Below is a small trained network, with its code and all its weights. Each question gives an input and a class and asks what happens when units are switched off, that is, made to give their printed mean instead of their output.

import numpy as np


def w(rows, s, z=0):
    codes = np.array(rows[::2]) - 128.0
    scale = np.full(codes.shape[1], s)
    scale[-1] = z or s
    return codes * scale


def f(y):
    return np.maximum(y, 0)


def log_softmax(a):
    a = a - a.max(-1, keepdims=True)
    return a - np.log(np.exp(a).sum(-1, keepdims=True))


def net(x, mask):
    res = np.array(x, float).reshape(1, 4) / 4 @ E
    y = f(res @ A[0][:, :-1].T + A[0][:, -1])
    res = res + np.where(mask, y, B[0][:, -1]) @ B[0][:, :-1]
    return log_softmax(res[-1] @ U[:, :-1].T + U[:, -1])


A, B = {}, {}
E = w([
[61,90,76,89],'x0',
[130,189,134,200],'x1',
[192,95,2,148],'x2',
[142,133,135,112],'x3',
],0.012)
A[0] = w([
[137,110,37,114,70],'n1',
[89,199,147,39,118],'n2',
[185,52,119,66,137],'n3',
[241,59,180,81,164],'n4',
[166,154,181,97,185],'n5',
[31,102,120,16,117],'n6',
[229,235,38,155,142],'n7',
[80,162,70,156,187],'n8',
[85,109,42,106,118],'n9',
[172,159,185,188,108],'n10',
[38,102,88,157,181],'n11',
[115,103,103,187,253],'n12',
[192,82,28,102,198],'n13',
[121,97,107,37,126],'n14',
[142,183,119,184,173],'n15',
[116,50,72,47,125],'n16',
[118,142,99,19,112],'n17',
[243,42,11,191,180],'n18',
[45,142,91,186,176],'n19',
[179,50,76,102,182],'n20',
[207,141,144,238,100],'n21',
[85,102,253,124,233],'n22',
[186,133,84,87,194],'n23',
[58,133,209,122,212],'n24',
[108,216,125,184,201],'n25',
[90,110,112,50,116],'n26',
[209,231,91,174,110],'n27',
[59,187,196,88,217],'n28',
[88,177,143,35,168],'n29',
[94,79,108,46,120],'n30',
],0.0078,0.0066)
B[0] = w([
[135,87,100,127,169],'n1',
[81,129,153,127,161],'n2',
[140,125,106,177,174],'n3',
[196,107,117,115,174],'n4',
[140,139,167,131,174],'n5',
[85,67,150,107,186],'n6',
[120,179,69,85,201],'n7',
[194,96,81,107,174],'n8',
[138,80,122,181,176],'n9',
[116,200,136,154,171],'n10',
[151,63,159,134,177],'n11',
[202,153,116,123,200],'n12',
[171,140,94,197,229],'n13',
[108,81,110,140,169],'n14',
[136,189,134,89,176],'n15',
[102,109,113,179,193],'n16',
[99,97,141,116,159],'n17',
[138,137,35,141,253],'n18',
[201,120,165,105,171],'n19',
[149,106,89,190,203],'n20',
[68,175,90,81,177],'n21',
[133,117,244,126,228],'n22',
[189,138,108,145,186],'n23',
[151,96,246,121,211],'n24',
[162,162,159,128,193],'n25',
[61,65,131,124,162],'n26',
[98,197,106,97,180],'n27',
[139,89,254,118,216],'n28',
[126,105,156,110,173],'n29',
[97,80,114,137,172],'n30',
],0.0082,0.012)
U = w([
[237,68,205,72,205],'0',
[223,125,87,142,231],'1',
[126,198,212,190,66],'2',
[134,181,32,2,77],'3',
[50,62,179,107,127],'4',
[172,62,90,168,2],'5',
],0.0086,0.0064)

Each question gives the input, the list of numbers given to net, and the class t.
The units are the neurons (one row each of A and B). Each row of codes is followed by its name. A weight is (code - 128) times the scale printed after its matrix; where a second scale follows, it is the last column's (A, B and U).
mask holds one flag per neuron, in row order. A switched-off neuron (its flag False) gives its mean, the last column of its row in B, instead of its output. The means were averaged over made-up inputs and are rounded, as every weight is.
A unit's drop is (log p(t) with every unit on - log p(t) with that unit switched off) / (log p(t) with every unit on - log p(t) with every unit switched off).
The circuit of an input: a set's keep is (log p(t) with only the set's units on - log p(t) with every unit switched off) / (log p(t) with every unit on - log p(t) with every unit switched off). Starting from the 12 units with the biggest drops (on a tie, the unit counted first), units are removed one at a time, each time the one whose removal leaves the highest keep (on an exact tie, the one counted first), for as long as the keep stays at least 0.8.
units of the circuit, in order: the units of the circuit, biggest drop first
most important unit: the unit with the biggest drop
top k neurons: the k neurons with the biggest drops, biggest first
drop when u is switched off: that unit's drop, to one decimal
input [-6,1,8,2], class 3: units of the circuit, in order -> n7, n21, n27
input [5,4,0,-8], class 0: units of the circuit, in order -> n18, n19, n11
input [1,7,-7,-2], class 0: units of the circuit, in order -> n28, n24
input [0,4,0,7], class 2: most important unit -> n18
input [-5,-2,1,-6], class 1: units of the circuit, in order -> n28, n24
input [7,3,-7,0], class 0: units of the circuit, in order -> n24, n28
input [8,0,0,2], class 4: units of the circuit, in order -> n6, n26
input [-7,4,0,7], class 2: top 2 neurons -> n18, n10
input [-4,1,8,4], class 3: drop when n21 is switched off -> 0.2
input [1,-2,-5,3], class 4: drop when n23 is switched off -> 0.3
input [2,-5,8,1], class 5: drop when n13 is switched off -> -0.1
